Below are the code and all the weights of a small trained network. Each question names an input and a class and asks about switching units off, where a switched-off unit gives its printed mean instead of its output.

import numpy as np


def w(rows, s, z=0):
    codes = np.array(rows[::2]) - 128.0
    scale = np.full(codes.shape[1], s)
    scale[-1] = z or s
    return codes * scale


def f(y):
    return np.maximum(y, 0)


def log_softmax(a):
    a = a - a.max(-1, keepdims=True)
    return a - np.log(np.exp(a).sum(-1, keepdims=True))


def net(x, mask):
    res = np.array(x, float).reshape(1, 4) / 4 @ E
    y = f(res @ A[0][:, :-1].T + A[0][:, -1])
    res = res + np.where(mask, y, B[0][:, -1]) @ B[0][:, :-1]
    return log_softmax(res[-1] @ U[:, :-1].T + U[:, -1])


A, B = {}, {}
E = w([
[145,95,74,111,115,17,219,40],'x0',
[210,156,162,92,22,104,130,138],'x1',
[184,108,130,222,148,156,245,169],'x2',
[172,220,96,131,166,213,113,47],'x3',
],0.012)
A[0] = w([
[149,134,56,124,127,131,148,49,83],'n0',
[85,117,182,139,169,159,113,171,109],'n1',
[108,141,170,120,89,174,129,158,46],'n2',
[113,68,53,124,129,48,166,43,110],'n3',
[54,138,139,133,158,141,158,131,13],'n4',
[95,152,200,81,148,122,82,129,44],'n5',
[37,76,164,78,82,89,110,155,59],'n6',
[95,95,128,123,168,151,125,134,57],'n7',
[153,116,92,166,125,131,124,147,49],'n8',
[171,94,174,85,41,119,123,172,122],'n9',
[166,144,90,133,122,232,114,54,82],'n10',
[118,105,102,168,185,111,79,121,9],'n11',
[72,136,180,86,121,95,70,60,52],'n12',
[168,113,155,195,128,187,176,159,79],'n13',
[73,131,167,135,84,111,159,147,52],'n14',
[77,169,142,160,90,190,115,161,46],'n15',
[135,99,122,203,109,107,154,195,76],'n16',
[152,137,152,116,137,185,49,182,106],'n17',
[88,180,55,96,93,107,75,105,65],'n18',
[43,74,86,140,158,172,147,145,135],'n19',
[147,151,99,201,119,104,153,122,94],'n20',
[202,141,151,151,180,133,160,147,55],'n21',
[151,141,150,102,55,129,130,158,47],'n22',
[104,141,93,151,103,169,122,186,253],'n23',
[222,159,181,123,60,128,113,130,114],'n24',
[117,77,125,177,147,180,165,120,50],'n25',
[82,106,71,125,199,129,101,111,81],'n26',
[79,122,221,163,131,201,121,155,106],'n27',
[86,6,138,122,83,115,125,207,67],'n28',
[161,162,114,197,114,133,164,155,55],'n29',
[87,87,151,153,86,71,108,168,68],'n30',
[180,174,173,103,50,140,143,142,32],'n31',
[174,240,77,122,131,177,103,59,70],'n32',
[128,161,180,150,114,193,114,120,87],'n33',
[173,159,174,78,77,143,154,143,66],'n34',
[84,145,90,92,103,119,52,112,76],'n35',
],0.012,0.0069)
B[0] = w([
[214,171,125,91,116,66,177,197,181],'n0',
[152,195,83,97,108,63,149,108,196],'n1',
[149,161,113,63,106,72,191,121,165],'n2',
[192,236,115,92,40,58,157,189,255],'n3',
[60,176,129,79,150,119,221,75,149],'n4',
[127,61,168,56,62,152,181,139,179],'n5',
[171,82,185,137,170,165,140,152,225],'n6',
[121,157,95,94,141,118,144,49,155],'n7',
[124,118,142,95,110,141,183,118,142],'n8',
[75,127,95,195,165,107,104,56,221],'n9',
[180,137,218,182,232,142,104,144,204],'n10',
[36,150,86,62,150,91,167,70,151],'n11',
[100,82,134,87,47,230,114,129,201],'n12',
[106,41,163,77,51,196,106,150,218],'n13',
[139,146,172,120,158,127,134,126,158],'n14',
[175,162,127,35,87,98,207,149,185],'n15',
[98,66,187,92,119,174,119,162,200],'n16',
[150,150,103,115,94,51,167,223,226],'n17',
[109,91,165,100,64,210,124,154,185],'n18',
[45,150,31,182,172,100,64,7,201],'n19',
[126,72,125,107,80,165,110,157,174],'n20',
[101,100,166,42,89,194,80,110,178],'n21',
[98,159,78,112,148,123,133,72,173],'n22',
[188,178,95,207,75,113,60,150,214],'n23',
[45,158,79,147,179,97,99,53,213],'n24',
[75,81,150,58,100,158,141,88,174],'n25',
[56,151,87,140,147,125,86,58,185],'n26',
[165,181,129,69,90,56,137,140,217],'n27',
[206,119,227,136,255,147,172,182,235],'n28',
[83,88,107,46,106,197,89,139,183],'n29',
[200,127,164,138,214,161,119,152,202],'n30',
[76,131,60,81,156,108,125,43,188],'n31',
[199,77,211,172,249,147,156,144,216],'n32',
[186,185,112,127,105,76,212,148,190],'n33',
[24,159,72,122,146,107,127,31,179],'n34',
[99,64,143,131,76,198,125,118,198],'n35',
],0.0073,0.015)
U = w([
[165,116,188,106,220,139,154,132,106],'0',
[157,163,115,82,46,45,163,148,95],'1',
[85,78,153,79,38,218,146,116,116],'2',
[48,141,78,105,169,98,147,50,110],'3',
[143,123,115,179,92,103,101,132,255],'4',
[134,80,64,253,74,136,108,164,68],'5',
[134,85,74,231,83,134,89,163,74],'6',
[107,99,87,244,77,132,111,173,73],'7',
],0.013,0.03)

Each question gives the input, the list of numbers given to net, and the class t.
The units are the neurons (one row each of A and B). Each row of codes is followed by its name. A weight is (code - 128) times the scale printed after its matrix; where a second scale follows, it is the last column's (A, B and U).
mask holds one flag per neuron, in row order. A switched-off neuron (its flag False) gives its mean, the last column of its row in B, instead of its output. The means were averaged over made-up inputs and are rounded, as every weight is.
A unit's drop is (log p(t) with every unit on - log p(t) with that unit switched off) / (log p(t) with every unit on - log p(t) with every unit switched off).
The circuit of an input: a set's keep is (log p(t) with only the set's units on - log p(t) with every unit switched off) / (log p(t) with every unit on - log p(t) with every unit switched off). Starting from the 12 units with the biggest drops (on a tie, the unit counted first), units are removed one at a time, each time the one whose removal leaves the highest keep (on an exact tie, the one counted first), for as long as the keep stays at least 0.8.
units of the circuit, in order: the units of the circuit, biggest drop first
k most important neurons: the k neurons with the biggest drops, biggest first
drop when u is switched off: that unit's drop, to one decimal
input [-4,4,2,-4], class 0: 3 most important neurons	[n28, n3, n19]
input [4,8,7,7], class 3: 4 most important neurons	[n24, n34, n31, n28]
input [-8,-8,-6,-1], class 1: 3 most important neurons	[n17, n27, n15]
input [2,-7,2,-4], class 3: most important neuron	[n19]
input [2,5,-2,4], class 3: 2 most important neurons	[n28, n24]
input [-6,-3,6,5], class 1: units of the circuit, in order	[n27, n33]
input [3,5,-6,2], class 2: 2 most important neurons	[n18, n12]
input [2,-7,7,-3], class 2: 2 most important neurons	[n13, n16]
input [-4,-7,6,0], class 3: 3 most important neurons	[n19, n1, n12]
input [-3,0,1,3], class 4: 4 most important neurons	[n28, n3, n6, n30]
input [-8,2,-8,7], class 1: 2 most important neurons	[n17, n33]
input [8,-6,-6,-8], class 0: 3 most important neurons	[n28, n6, n30]
input [0,6,-7,-4], class 2: drop when n12 is switched off	0.2
input [2,8,-6,5], class 3: units of the circuit, in order	[n24]
input [5,-2,-2,-5], class 0: drop when n10 is switched off	-0.1
input [-7,-7,-5,2], class 1: drop when n5 is switched off	0.1
